Here is a tiny trained network, its code and every weight. The questions are about switching its units off for an input and a class, where a switched-off unit gives its printed mean instead of its output.

import numpy as np


def w(rows, s, z=0):
    codes = np.array(rows[::2]) - 128.0
    scale = np.full(codes.shape[1], s)
    scale[-1] = z or s
    return codes * scale


def norm(h):
    return h / np.sqrt((h * h).mean(-1, keepdims=True) + 1e-5)


def f(y):
    return y / 2 * (1 + np.tanh(0.7978845608 * (y + 0.044715 * y**3)))


def log_softmax(a):
    a = a - a.max(-1, keepdims=True)
    return a - np.log(np.exp(a).sum(-1, keepdims=True))


def net(x, mask):
    res = np.array(x, float).reshape(1, 8) / 4 @ E
    u = 0
    for l in range(2):
        y = f(norm(res) @ A[l][:, :-1].T + A[l][:, -1])
        res = res + np.where(mask[u : u + 4], y, B[l][:, -1]) @ B[l][:, :-1]
        u += 4
    return log_softmax(norm(res)[-1] @ U[:, :-1].T + U[:, -1])


A, B = {}, {}
E = w([
[151,106,145,83,177,106,196,41,63,152,90,207],'x0',
[76,118,229,203,183,149,48,133,100,162,82,113],'x1',
[173,109,153,79,165,103,64,165,190,199,165,135],'x2',
[161,213,120,128,81,239,211,164,99,153,185,154],'x3',
[99,69,50,192,135,132,76,106,83,85,164,113],'x4',
[85,122,139,212,52,127,120,170,79,171,125,59],'x5',
[131,184,129,120,130,254,184,156,134,144,121,174],'x6',
[111,137,125,132,130,234,131,114,164,25,112,120],'x7',
],0.0056)
A[0] = w([
[173,163,46,104,63,130,184,157,127,100,200,134,3],'L0N1',
[91,80,47,143,146,154,144,90,128,3,58,93,233],'L0N2',
[57,151,181,202,120,206,150,156,35,118,105,99,75],'L0N3',
[102,166,104,185,153,166,122,184,129,167,200,74,34],'L0N4',
],0.006,0.0015)
B[0] = w([
[97,137,68,111,100,87,173,162,132,214,151,29,193],'L0N1',
[90,144,181,88,153,166,198,98,107,113,155,181,248],'L0N2',
[100,2,150,144,149,147,123,74,117,82,104,195,253],'L0N3',
[94,119,166,100,136,59,98,116,149,87,63,115,186],'L0N4',
],0.008,0.0051)
A[1] = w([
[110,104,189,184,78,87,122,145,178,45,116,103,151],'L1N1',
[86,145,151,233,70,230,131,133,64,136,97,128,157],'L1N2',
[87,116,176,109,171,191,60,174,254,80,110,134,71],'L1N3',
[70,123,69,179,142,130,107,71,111,26,182,108,3],'L1N4',
],0.006,0.0026)
B[1] = w([
[152,162,129,82,175,92,49,101,87,168,83,123,219],'L1N1',
[129,59,161,101,152,37,84,13,35,80,138,248,253],'L1N2',
[220,222,94,83,165,87,129,223,237,254,113,109,235],'L1N3',
[148,162,173,47,109,247,232,112,70,177,187,105,191],'L1N4',
],0.006,0.0041)
U = w([
[225,172,186,54,199,157,113,157,197,214,90,198,203],'0',
[112,204,42,65,41,201,223,213,189,166,196,23,124],'1',
[71,29,190,124,186,201,112,11,37,41,136,213,189],'2',
[97,44,120,173,147,3,6,128,123,182,112,56,167],'3',
[98,80,55,228,31,176,131,121,77,104,80,163,3],'4',
],0.0081,0.0059)

Each question gives the input, the list of numbers given to net, and the class t.
The units are the neurons (one row each of A and B). Each row of codes is followed by its name. A weight is (code - 128) times the scale printed after its matrix; where a second scale follows, it is the last column's (A, B and U).
mask holds one flag per neuron, layer by layer. A switched-off neuron (its flag False) gives its mean, the last column of its row in B, instead of its output. The means were averaged over made-up inputs and are rounded, as every weight is.
A unit's drop is (log p(t) with every unit on - log p(t) with that unit switched off) / (log p(t) with every unit on - log p(t) with every unit switched off).
The circuit of an input: a set's keep is (log p(t) with only the set's units on - log p(t) with every unit switched off) / (log p(t) with every unit on - log p(t) with every unit switched off). Starting from all 8 units, units are removed one at a time, each time the one whose removal leaves the highest keep (on an exact tie, the one counted first), for as long as the keep stays at least 0.8.
circuit, biggest first: the units of the circuit, biggest drop first
top k neurons: the k neurons with the biggest drops, biggest first
top k neurons in layer l: the k neurons of layer l with the biggest drops, biggest first
drop of u: that unit's drop, to one decimal
input [7,-8,4,-2,4,-1,-1,-3], class 3: top 3 neurons	[L1N4; L0N2; L1N3]
input [-2,6,0,-2,-4,7,5,-5], class 2: circuit, biggest first	[L0N3]
input [-8,8,-1,3,4,-6,3,-4], class 0: top 2 neurons	[L1N3; L0N1]
input [-7,2,0,7,-5,0,5,3], class 0: circuit, biggest first	[L1N3; L1N2]
input [0,4,1,8,-6,7,-8,3], class 2: top 3 neurons	[L0N3; L1N2; L0N1]
input [1,2,-3,-6,8,5,-7,-4], class 2: top 3 neurons	[L1N3; L0N1; L1N4]
input [-4,0,-2,3,1,-3,-8,0], class 1: top 3 neurons	[L1N2; L0N3; L1N4]
input [-6,-4,-5,3,-8,5,7,6], class 2: top 2 neurons	[L1N2; L0N3]
input [-6,2,-3,4,-3,-5,-7,3], class 0: top 3 neurons	[L1N1; L1N3; L0N1]
input [-2,-3,4,-2,-3,-1,4,4], class 1: top 2 neurons in layer 1	[L1N2; L1N1]
input [-8,-3,0,-3,8,7,-3,4], class 2: top 2 neurons in layer 1	[L1N4; L1N2]
input [-1,-8,-2,3,7,-3,-8,8], class 1: top 2 neurons in layer 0	[L0N1; L0N3]
input [-4,5,3,-8,0,-2,6,-1], class 0: drop of L1N3	0.9
input [-4,-7,-2,-1,-2,-7,-1,-8], class 1: top neuron in layer 0	[L0N1]
input [-2,-7,0,3,4,-8,-6,1], class 1: drop of L0N1	0.1
input [-1,4,1,0,-1,1,-6,7], class 0: drop of L1N3	1.0
input [-6,-8,2,-2,-5,-6,7,-2], class 1: drop of L0N1	0.1
input [-7,1,2,7,-4,3,7,7], class 0: top 2 neurons in layer 1	[L1N3; L1N2]
